Below are the code and all the weights of a small trained network. Each question names an input and a class and asks about switching units off, where a switched-off unit gives its printed mean instead of its output.

import numpy as np


def w(rows, s, z=0):
    codes = np.array(rows[::2]) - 128.0
    scale = np.full(codes.shape[1], s)
    scale[-1] = z or s
    return codes * scale


def f(y):
    return y / 2 * (1 + np.tanh(0.7978845608 * (y + 0.044715 * y**3)))


def log_softmax(a):
    a = a - a.max(-1, keepdims=True)
    return a - np.log(np.exp(a).sum(-1, keepdims=True))


def net(x, mask):
    res = np.array(x, float).reshape(1, 4) / 4 @ E
    y = f(res @ A[0][:, :-1].T + A[0][:, -1])
    res = res + np.where(mask, y, B[0][:, -1]) @ B[0][:, :-1]
    return log_softmax(res[-1] @ U[:, :-1].T + U[:, -1])


A, B = {}, {}
E = w([
[54,136,183,77,129,101,162,5,82,62],'x0',
[129,125,128,131,128,126,136,129,120,134],'x1',
[130,119,139,113,125,123,116,140,126,125],'x2',
[194,202,168,120,126,15,207,164,158,76],'x3',
],0.013)
A[0] = w([
[213,209,193,113,143,46,201,147,179,97,179],'N0',
[198,163,91,169,116,96,136,209,168,152,142],'N1',
[141,116,94,114,109,126,106,145,154,147,140],'N2',
[178,101,89,169,139,138,101,239,186,156,225],'N3',
[44,138,157,95,137,156,66,18,77,57,144],'N4',
[60,54,95,99,181,254,34,88,79,200,255],'N5',
[132,108,79,197,129,205,48,213,119,198,179],'N6',
[65,96,102,59,114,138,100,57,91,113,113],'N7',
[105,105,113,109,126,129,124,126,186,122,121],'N8',
[98,166,205,76,157,65,178,56,88,67,111],'N9',
],0.0071,0.0094)
B[0] = w([
[154,219,108,146,160,29,96,173,89,55,221],'N0',
[190,110,156,199,200,104,50,161,59,124,182],'N1',
[155,102,111,151,128,120,119,134,148,117,141],'N2',
[213,184,139,175,144,154,48,143,137,160,209],'N3',
[45,74,160,126,130,109,218,136,73,164,194],'N4',
[118,97,153,138,77,191,184,53,176,255,250],'N5',
[224,168,47,115,105,190,133,65,167,151,203],'N6',
[91,93,153,142,124,107,147,98,89,137,167],'N7',
[133,128,136,142,109,134,135,139,133,127,128],'N8',
[121,145,74,79,70,95,207,123,181,67,187],'N9',
],0.0095,0.022)
U = w([
[190,145,81,128,92,221,107,83,220,188,252],'0',
[22,64,219,100,107,151,176,89,112,189,69],'1',
[172,162,157,194,238,91,38,176,93,100,107],'2',
[101,166,86,25,104,74,165,120,140,3,85],'3',
],0.0075,0.0019)

Each question gives the input, the list of numbers given to net, and the class t.
The units are the neurons (one row each of A and B). Each row of codes is followed by its name. A weight is (code - 128) times the scale printed after its matrix; where a second scale follows, it is the last column's (A, B and U).
mask holds one flag per neuron, in row order. A switched-off neuron (its flag False) gives its mean, the last column of its row in B, instead of its output. The means were averaged over made-up inputs and are rounded, as every weight is.
A unit's drop is (log p(t) with every unit on - log p(t) with that unit switched off) / (log p(t) with every unit on - log p(t) with every unit switched off).
The circuit of an input: a set's keep is (log p(t) with only the set's units on - log p(t) with every unit switched off) / (log p(t) with every unit on - log p(t) with every unit switched off). Starting from all 10 units, units are removed one at a time, each time the one whose removal leaves the highest keep (on an exact tie, the one counted first), for as long as the keep stays at least 0.8.
circuit, biggest first: the units of the circuit, biggest drop first
top k neurons: the k neurons with the biggest drops, biggest first
drop of u: that unit's drop, to one decimal
input [2,7,-1,7], class 3: circuit, biggest first -> [N9]
input [1,-7,0,1], class 3: circuit, biggest first -> [N5; N3]
input [7,-5,-5,1], class 3: top 2 neurons -> [N5; N9]
input [-8,-7,1,1], class 2: top 2 neurons -> [N1; N5]
input [-7,-3,3,1], class 2: top 2 neurons -> [N5; N1]
input [7,6,-5,2], class 3: top 2 neurons -> [N5; N9]
input [5,-2,-7,0], class 1: drop of N4 -> 0.3
input [4,-4,-6,0], class 1: drop of N0 -> 0.5
input [-4,-1,1,7], class 2: drop of N4 -> 0.0
input [4,-4,0,1], class 3: drop of N5 -> 1.1
input [5,-7,2,0], class 1: top 2 neurons -> [N0; N4]
input [4,5,-2,1], class 3: top 2 neurons -> [N5; N9]
